Below is a small trained network, with its code and all its weights. Each question gives an input and a class and asks what happens when units are switched off, that is, made to give their printed mean instead of their output.

import numpy as np


def w(rows, s, z=0):
    codes = np.array(rows[::2]) - 128.0
    scale = np.full(codes.shape[1], s)
    scale[-1] = z or s
    return codes * scale


def norm(h):
    return h / np.sqrt((h * h).mean(-1, keepdims=True) + 1e-5)


def f(y):
    return y / 2 * (1 + np.tanh(0.7978845608 * (y + 0.044715 * y**3)))


def log_softmax(a):
    a = a - a.max(-1, keepdims=True)
    return a - np.log(np.exp(a).sum(-1, keepdims=True))


def net(x, mask):
    res = np.array(x, float).reshape(1, 5) / 4 @ E
    u = 0
    for l in range(3):
        y = f(norm(res) @ A[l][:, :-1].T + A[l][:, -1])
        res = res + np.where(mask[u : u + 12], y, B[l][:, -1]) @ B[l][:, :-1]
        u += 12
    return log_softmax(norm(res)[-1] @ U[:, :-1].T + U[:, -1])


A, B = {}, {}
E = w([
[123,223,197,188,227,239],'x0',
[198,202,141,207,136,2],'x1',
[230,97,97,203,11,229],'x2',
[55,225,122,87,46,126],'x3',
[126,127,126,128,128,130],'x4',
],0.0042)
A[0] = w([
[239,2,147,120,189,125,75],'0.n0',
[162,79,121,175,116,137,63],'0.n1',
[70,87,195,84,148,140,114],'0.n2',
[185,190,134,159,124,38,64],'0.n3',
[116,120,146,64,233,70,103],'0.n4',
[132,205,109,73,83,150,45],'0.n5',
[175,119,94,182,65,184,150],'0.n6',
[122,217,111,80,23,107,80],'0.n7',
[172,79,167,121,148,140,27],'0.n8',
[106,193,156,196,177,164,4],'0.n9',
[122,149,171,57,181,73,67],'0.n10',
[98,129,186,14,173,107,131],'0.n11',
],0.0057,0.0039)
B[0] = w([
[31,95,179,254,64,153,234],'0.n0',
[129,157,87,188,178,145,129],'0.n1',
[122,90,109,91,113,169,161],'0.n2',
[214,174,239,154,68,79,182],'0.n3',
[188,159,5,181,136,158,223],'0.n4',
[24,115,135,167,148,142,121],'0.n5',
[187,172,37,24,151,123,252],'0.n6',
[98,138,124,193,94,129,194],'0.n7',
[66,57,196,155,140,72,94],'0.n8',
[101,114,170,165,142,214,147],'0.n9',
[191,178,27,117,129,142,161],'0.n10',
[171,156,46,118,95,168,219],'0.n11',
],0.0055,0.0024)
A[1] = w([
[186,29,135,189,234,81,64],'1.n0',
[120,82,135,160,53,44,37],'1.n1',
[48,130,147,69,202,69,2],'1.n2',
[69,150,140,37,254,34,38],'1.n3',
[186,63,124,202,50,196,138],'1.n4',
[159,220,145,214,142,201,149],'1.n5',
[5,253,141,119,35,93,5],'1.n6',
[88,81,126,115,216,77,32],'1.n7',
[101,70,148,76,224,91,4],'1.n8',
[92,164,167,212,184,113,89],'1.n9',
[227,167,97,122,70,153,198],'1.n10',
[155,113,117,70,59,59,25],'1.n11',
],0.0057,0.0019)
B[1] = w([
[89,143,75,196,11,201,182],'1.n0',
[64,98,163,89,218,130,161],'1.n1',
[179,141,167,103,53,166,108],'1.n2',
[255,206,12,77,36,158,136],'1.n3',
[131,220,48,89,121,110,227],'1.n4',
[65,124,139,57,187,94,253],'1.n5',
[130,93,79,218,31,203,197],'1.n6',
[185,135,133,150,67,211,108],'1.n7',
[211,196,93,156,70,135,102],'1.n8',
[106,58,173,123,129,173,162],'1.n9',
[120,165,62,114,204,97,239],'1.n10',
[55,149,130,114,203,108,159],'1.n11',
],0.0068,0.0035)
A[2] = w([
[124,71,100,87,69,37,103],'2.n0',
[95,97,77,125,85,90,94],'2.n1',
[228,32,121,195,162,154,137],'2.n2',
[129,150,176,182,166,21,54],'2.n3',
[71,35,135,49,104,192,84],'2.n4',
[134,179,168,100,77,50,155],'2.n5',
[134,49,96,88,73,47,92],'2.n6',
[90,159,216,123,181,127,152],'2.n7',
[120,77,53,28,127,167,130],'2.n8',
[90,122,136,254,57,171,108],'2.n9',
[136,64,145,86,104,137,6],'2.n10',
[158,68,134,153,150,135,3],'2.n11',
],0.0075,0.0055)
B[2] = w([
[58,134,160,80,207,248,174],'2.n0',
[118,162,114,146,211,183,171],'2.n1',
[75,222,97,8,1,175,146],'2.n2',
[218,54,168,157,100,114,158],'2.n3',
[214,95,214,224,112,63,179],'2.n4',
[177,38,195,184,72,205,161],'2.n5',
[68,182,205,56,206,242,166],'2.n6',
[88,41,155,79,129,70,172],'2.n7',
[190,142,178,201,126,23,252],'2.n8',
[57,42,84,199,46,162,206],'2.n9',
[211,200,118,151,98,186,102],'2.n10',
[198,231,93,109,118,180,98],'2.n11',
],0.0069,0.0046)
U = w([
[213,248,6,30,132,156,106],'0',
[33,129,106,187,10,222,98],'1',
[32,113,217,36,254,185,58],'2',
[93,89,99,180,163,67,253],'3',
[220,87,206,201,98,47,33],'4',
],0.0094,0.0055)

Each question gives the input, the list of numbers given to net, and the class t.
The units are the neurons (one row each of A and B). Each row of codes is followed by its name. A weight is (code - 128) times the scale printed after its matrix; where a second scale follows, it is the last column's (A, B and U).
mask holds one flag per neuron, layer by layer. A switched-off neuron (its flag False) gives its mean, the last column of its row in B, instead of its output. The means were averaged over made-up inputs and are rounded, as every weight is.
A unit's drop is (log p(t) with every unit on - log p(t) with that unit switched off) / (log p(t) with every unit on - log p(t) with every unit switched off).
The circuit of an input: a set's keep is (log p(t) with only the set's units on - log p(t) with every unit switched off) / (log p(t) with every unit on - log p(t) with every unit switched off). Starting from the 12 units with the biggest drops (on a tie, the unit counted first), units are removed one at a time, each time the one whose removal leaves the highest keep (on an exact tie, the one counted first), for as long as the keep stays at least 0.8.
circuit, biggest first: the units of the circuit, biggest drop first
most important unit: the unit with the biggest drop
k most important neurons: the k neurons with the biggest drops, biggest first
k most important neurons of layer l: the k neurons of layer l with the biggest drops, biggest first
input [-5,-7,7,4,-5], class 0: most important unit	1.n4
input [-5,-8,5,4,-2], class 4: circuit, biggest first	(2.n8, 2.n4)
input [-5,-7,0,-8,4], class 1: circuit, biggest first	(2.n2, 0.n0)
input [-5,-7,-4,-3,-1], class 4: circuit, biggest first	(2.n8, 2.n4)
input [-1,-8,4,-7,3], class 4: 4 most important neurons	(2.n4, 2.n8, 1.n6, 1.n4)
input [8,7,0,4,3], class 2: 2 most important neurons	(1.n5, 0.n9)
input [8,8,4,0,-7], class 2: circuit, biggest first	(1.n5, 2.n8)
input [1,3,6,-6,3], class 0: 2 most important neurons	(0.n6, 1.n4)
input [-7,-3,1,0,-5], class 2: 2 most important neurons of layer 2	(2.n6, 2.n0)
input [-2,2,0,1,-1], class 2: circuit, biggest first	(1.n1, 0.n4)
input [-3,-7,6,-1,6], class 4: 4 most important neurons	(2.n8, 0.n4, 2.n4, 0.n11)
input [5,-8,7,5,-7], class 4: 2 most important neurons of layer 1	(1.n3, 1.n0)
input [-5,6,-8,5,6], class 0: 2 most important neurons	(1.n3, 0.n0)
input [-7,-1,-5,-1,2], class 2: circuit, biggest first	(2.n6)
input [-2,3,-6,-7,-5], class 1: 2 most important neurons	(1.n0, 0.n0)
input [6,3,2,5,4], class 2: 3 most important neurons	(1.n5, 0.n0, 1.n0)
input [3,-6,6,6,0], class 0: 4 most important neurons	(0.n6, 0.n0, 1.n9, 2.n9)
input [-3,-1,-6,7,-3], class 1: 4 most important neurons of layer 1	(1.n6, 1.n4, 1.n5, 1.n10)
input [-5,8,-1,6,-1], class 4: 2 most important neurons	(0.n3, 2.n3)
input [-8,1,-3,7,1], class 2: circuit, biggest first	(2.n0)
